Below are the code and all the weights of a small trained network. Each question names an input and a target symbol and asks about switching units off, where a switched-off unit gives its printed mean instead of its output.

import numpy as np


def w(rows, s, z=0):
    codes = np.array(rows[::2]) - 128.0
    scale = np.full(codes.shape[1], s)
    scale[-1] = z or s
    return codes * scale


def f(y):
    return np.maximum(y, 0)


def softmax(a):
    e = np.exp(a - a.max(-1, keepdims=True))
    return e / e.sum(-1, keepdims=True)


def log_softmax(a):
    a = a - a.max(-1, keepdims=True)
    return a - np.log(np.exp(a).sum(-1, keepdims=True))


def net(x, mask):
    ids = ['αβδεζηθμξπστφψω'.index(c) for c in x.split()]
    T = len(ids)
    res = E[ids] + P[:T]
    u = 0
    for l in range(3):
        r = res
        for j in range(3):
            rows = slice(3 * j, 3 * j + 3)
            q, k, v = (r @ M[l][rows].T for M in (Q, K, V))
            z = softmax(np.where(np.tri(T) > 0, q @ k.T / 3**0.5, -1e9)) @ v
            o = O[l][rows]
            res = res + np.where(mask[u + j], z, o[:, -1]) @ o[:, :-1]
        u += 3
        y = f(res @ A[l][:, :-1].T + A[l][:, -1])
        res = res + np.where(mask[u : u + 4], y, B[l][:, -1]) @ B[l][:, :-1]
        u += 4
    return log_softmax(res[-1] @ U[:, :-1].T + U[:, -1])


Q, K, V, O, A, B = {}, {}, {}, {}, {}, {}
E = w([
[108,166,145,103,90],'α',
[167,134,114,158,138],'β',
[134,142,129,109,116],'δ',
[158,141,128,161,105],'ε',
[187,104,128,200,98],'ζ',
[82,207,133,216,253],'η',
[140,143,122,125,124],'θ',
[159,138,117,160,117],'μ',
[161,123,123,145,151],'ξ',
[158,142,139,127,146],'π',
[178,149,166,138,158],'σ',
[122,124,122,94,156],'τ',
[137,130,133,96,136],'φ',
[193,84,157,146,201],'ψ',
[129,122,204,70,134],'ω',
],0.023)
P = w([
[106,179,2,51,146],'0',
[95,172,68,81,125],'1',
[105,176,98,97,130],'2',
[104,168,113,112,136],'3',
[115,169,127,121,129],'4',
[114,158,133,131,133],'5',
[123,153,136,132,138],'6',
[127,140,135,132,142],'7',
[129,133,139,136,141],'8',
[136,130,146,134,140],'9',
[139,117,146,135,144],'10',
[138,114,150,131,149],'11',
[141,110,155,126,149],'12',
],0.0083)
Q[0] = w([
[124,102,165,168,184],'0.h1',
[56,129,91,147,37],'0.h1',
[160,178,109,92,184],'0.h1',
[154,81,111,123,78],'0.h2',
[153,148,163,122,159],'0.h2',
[146,78,137,166,149],'0.h2',
[117,2,129,166,136],'0.h3',
[84,91,109,144,116],'0.h3',
[162,147,169,145,163],'0.h3',
],0.012)
K[0] = w([
[158,175,95,150,168],'0.h1',
[160,84,94,45,40],'0.h1',
[122,253,155,92,206],'0.h1',
[171,96,157,132,20],'0.h2',
[81,207,201,47,208],'0.h2',
[192,1,145,114,143],'0.h2',
[248,70,90,180,103],'0.h3',
[91,77,88,89,100],'0.h3',
[106,201,94,55,207],'0.h3',
],0.0096)
V[0] = w([
[29,164,108,123,148],'0.h1',
[165,207,118,146,78],'0.h1',
[147,41,150,47,2],'0.h1',
[114,161,240,52,124],'0.h2',
[59,170,102,227,54],'0.h2',
[73,243,96,140,73],'0.h2',
[127,211,97,139,71],'0.h3',
[144,85,212,157,78],'0.h3',
[8,184,149,89,84],'0.h3',
],0.0077)
O[0] = w([
[42,115,147,254,127,140],'0.h1',
[123,76,153,72,99,142],'0.h1',
[227,176,147,122,222,10],'0.h1',
[183,58,73,191,49,177],'0.h2',
[78,143,125,113,131,83],'0.h2',
[107,69,160,106,174,128],'0.h2',
[161,90,124,109,167,127],'0.h3',
[113,136,164,89,173,107],'0.h3',
[146,113,78,136,197,128],'0.h3',
],0.0053,0.012)
A[0] = w([
[172,203,92,70,99,34],'0.n1',
[204,98,190,195,119,5],'0.n2',
[66,221,183,67,173,177],'0.n3',
[107,154,132,110,2,239],'0.n4',
],0.008,0.0017)
B[0] = w([
[107,158,85,215,245,150],'0.n1',
[120,146,154,176,61,203],'0.n2',
[223,135,7,149,255,153],'0.n3',
[156,60,119,83,167,254],'0.n4',
],0.0084,0.0064)
Q[1] = w([
[161,61,254,90,127],'1.h1',
[73,126,120,43,172],'1.h1',
[66,206,118,217,155],'1.h1',
[178,83,98,123,122],'1.h2',
[139,102,113,41,133],'1.h2',
[119,145,120,88,152],'1.h2',
[106,138,144,53,83],'1.h3',
[140,154,23,119,182],'1.h3',
[115,93,175,56,93],'1.h3',
],0.0078)
K[1] = w([
[44,136,233,106,91],'1.h1',
[189,244,93,154,68],'1.h1',
[110,188,114,157,121],'1.h1',
[72,222,139,66,35],'1.h2',
[62,1,83,60,38],'1.h2',
[139,210,68,50,67],'1.h2',
[227,191,148,249,63],'1.h3',
[216,28,96,100,107],'1.h3',
[109,211,138,121,165],'1.h3',
],0.0061)
V[1] = w([
[140,158,163,178,102],'1.h1',
[128,109,68,206,116],'1.h1',
[133,123,66,119,44],'1.h1',
[92,90,164,179,125],'1.h2',
[128,113,215,115,2],'1.h2',
[171,100,75,200,242],'1.h2',
[126,45,166,197,122],'1.h3',
[43,107,156,101,38],'1.h3',
[52,154,140,88,209],'1.h3',
],0.007)
O[1] = w([
[95,60,92,79,199,78],'1.h1',
[178,106,147,206,83,132],'1.h1',
[176,153,117,136,172,139],'1.h1',
[125,198,89,107,109,161],'1.h2',
[42,163,128,84,170,86],'1.h2',
[109,91,112,114,3,235],'1.h2',
[108,105,143,176,31,179],'1.h3',
[174,79,132,137,73,2],'1.h3',
[122,71,155,211,124,173],'1.h3',
],0.0058,0.0031)
A[1] = w([
[172,110,73,1,245,77],'1.n1',
[237,217,79,142,54,101],'1.n2',
[219,28,150,27,172,89],'1.n3',
[149,190,202,6,122,252],'1.n4',
],0.0055,0.0048)
B[1] = w([
[149,67,69,166,198,172],'1.n1',
[182,167,147,109,244,211],'1.n2',
[116,117,81,247,142,192],'1.n3',
[132,165,164,134,1,255],'1.n4',
],0.0096,0.0052)
Q[2] = w([
[100,179,80,89,127],'2.h1',
[133,118,250,101,108],'2.h1',
[131,100,158,198,177],'2.h1',
[168,139,131,146,113],'2.h2',
[98,132,125,162,129],'2.h2',
[132,151,139,133,150],'2.h2',
[76,128,176,109,110],'2.h3',
[101,159,128,161,197],'2.h3',
[101,101,129,124,125],'2.h3',
],0.014)
K[2] = w([
[154,105,153,105,163],'2.h1',
[104,134,117,254,122],'2.h1',
[85,114,113,128,127],'2.h1',
[93,152,151,167,109],'2.h2',
[128,96,132,119,180],'2.h2',
[148,99,107,112,173],'2.h2',
[96,173,133,87,67],'2.h3',
[219,73,138,71,150],'2.h3',
[114,102,134,110,133],'2.h3',
],0.013)
V[2] = w([
[137,73,150,69,36],'2.h1',
[124,69,136,77,96],'2.h1',
[164,185,106,185,219],'2.h1',
[123,149,65,199,183],'2.h2',
[187,104,33,110,136],'2.h2',
[117,156,36,130,74],'2.h2',
[114,176,102,162,254],'2.h3',
[209,83,150,46,161],'2.h3',
[10,156,88,137,92],'2.h3',
],0.0071)
O[2] = w([
[175,148,134,49,67,43],'2.h1',
[96,131,130,123,34,41],'2.h1',
[160,70,201,98,159,228],'2.h1',
[191,182,143,117,82,176],'2.h2',
[99,114,79,114,144,180],'2.h2',
[169,127,75,179,89,165],'2.h2',
[84,147,93,181,52,126],'2.h3',
[208,124,127,108,119,2],'2.h3',
[105,146,183,102,254,138],'2.h3',
],0.0061,0.0044)
A[2] = w([
[122,131,222,39,68,86],'2.n1',
[135,120,127,254,105,254],'2.n2',
[77,99,97,51,169,166],'2.n3',
[134,175,91,77,164,237],'2.n4',
],0.0094,0.0048)
B[2] = w([
[1,217,161,161,185,152],'2.n1',
[176,142,124,87,122,250],'2.n2',
[148,177,78,51,92,147],'2.n3',
[170,86,203,66,111,140],'2.n4',
],0.011,0.016)
U = w([
[234,73,115,34,95,233],'α',
[146,171,163,99,2,211],'β',
[107,241,199,101,113,165],'δ',
[153,172,120,160,213,95],'ε',
[173,144,171,175,207,31],'ζ',
[119,199,43,196,167,159],'η',
[132,165,108,124,147,85],'θ',
[143,154,123,150,155,70],'μ',
[122,121,127,135,75,36],'ξ',
[113,116,117,141,102,110],'π',
[135,78,161,194,149,100],'σ',
[124,157,102,81,105,41],'τ',
[129,158,113,107,128,62],'φ',
[153,84,178,157,111,1],'ψ',
[144,104,165,60,197,91],'ω',
],0.0076,0.0045)

Each question gives the input, a string of symbols that net reads in full, and the target symbol t.
The units are the heads (3 rows each of Q, K, V and O) and the neurons (one row each of A and B). Each row of codes is followed by its name. A weight is (code - 128) times the scale printed after its matrix; where a second scale follows, it is the last column's (O, A, B and U).
mask holds one flag per unit, layer by layer, with each layer's heads first. A switched-off unit (its flag False) gives its mean, the last column of its rows in O or B, instead of its output. The means were averaged over made-up inputs and are rounded, as every weight is.
A unit's drop is (log p(t) with every unit on - log p(t) with that unit switched off) / (log p(t) with every unit on - log p(t) with every unit switched off).
The circuit of an input: a set's keep is (log p(t) with only the set's units on - log p(t) with every unit switched off) / (log p(t) with every unit on - log p(t) with every unit switched off). Starting from the 12 units with the biggest drops (on a tie, the unit counted first), units are removed one at a time, each time the one whose removal leaves the highest keep (on an exact tie, the one counted first), for as long as the keep stays at least 0.8.
units of the circuit, in order: the units of the circuit, biggest drop first
most important unit: the unit with the biggest drop
k most important neurons: the k neurons with the biggest drops, biggest first
top k neurons in layer l: the k neurons of layer l with the biggest drops, biggest first
input σ ω η ψ π ω ζ ω ω ω, target ω: units of the circuit, in order -> [0.n4, 2.h3, 1.h2, 0.h1]
input η σ ζ, target ζ: units of the circuit, in order -> [0.h1, 2.h3, 1.n2]
input ε ψ τ β ω φ ε ω ω σ σ, target β: units of the circuit, in order -> [0.h2, 0.n2, 2.h1]
input ζ ε ζ β, target α: units of the circuit, in order -> [0.h1, 2.h3]
input δ π ψ ω, target α: units of the circuit, in order -> [0.n3, 0.h1, 2.h3]
input π ω η β, target β: units of the circuit, in order -> [0.n3, 1.h2, 0.h1]
input ω π ω ω α η ω ζ ξ ω ω ζ β, target β: most important unit -> 2.h1
input ω τ σ σ π, target α: units of the circuit, in order -> [2.n1, 0.h1]
input ω μ ξ, target α: units of the circuit, in order -> [2.n1, 2.h3, 0.h1]
input ε ω ω ε α ψ π, target α: units of the circuit, in order -> [2.h3, 0.h1]
input ψ ξ ω η θ ω, target ω: 2 most important neurons -> [0.n3, 0.n4]
input ψ δ ζ ζ σ δ, target α: 3 most important neurons -> [2.n1, 2.n4, 0.n3]
input σ ω θ, target α: units of the circuit, in order -> [2.n1, 2.h3, 0.h1]
input β ε σ σ ω π ω ω, target δ: 2 most important neurons -> [1.n4, 2.n1]
input σ ζ τ, target α: 4 most important neurons -> [2.n1, 2.n4, 0.n3, 1.n1]
input ζ ω ω σ ζ ω β ε ζ, target δ: most important unit -> 0.h2
input ψ π η ω ζ σ τ η σ ψ, target β: 2 most important neurons -> [2.n2, 0.n3]
input σ ζ ζ β ω ω δ, target α: units of the circuit, in order -> [0.h1, 2.h3]
input ψ ω ζ β, target α: units of the circuit, in order -> [2.h3, 2.n1, 0.h1]
input σ ω ω σ ω ω μ π ω α, target α: units of the circuit, in order -> [0.h1, 2.n1, 2.h3]
input ζ σ ω ζ ψ ω ω ω ω σ μ β σ, target δ: 3 most important neurons -> [0.n2, 2.n1, 1.n3]
input ω ω ξ σ ω ε η ω σ ω ζ ζ ψ, target σ: most important neuron -> [0.n4]
input ε σ ω ψ ψ, target β: top 2 neurons in layer 1 -> [1.n3, 1.n1]
input σ ε ζ ε ω σ σ, target δ: top 3 neurons in layer 0 -> [0.n4, 0.n2, 0.n3]
input β ψ μ ω, target α: 3 most important neurons -> [0.n3, 2.n1, 1.n1]
input ω ε α ω δ δ π ζ ψ τ ω, target δ: 2 most important neurons -> [2.n1, 1.n4]
input ω θ φ μ ω ω ε τ ζ, target α: 3 most important neurons -> [2.n1, 1.n4, 2.n2]
input ω ζ ψ ε, target α: 2 most important neurons -> [2.n1, 2.n4]
input ψ ω ξ ω σ φ ψ ω ζ η ω ε η, target β: most important unit -> 0.h1
input ξ η ω σ φ ζ π σ ζ μ δ, target δ: top 2 neurons in layer 0 -> [0.n2, 0.n1]
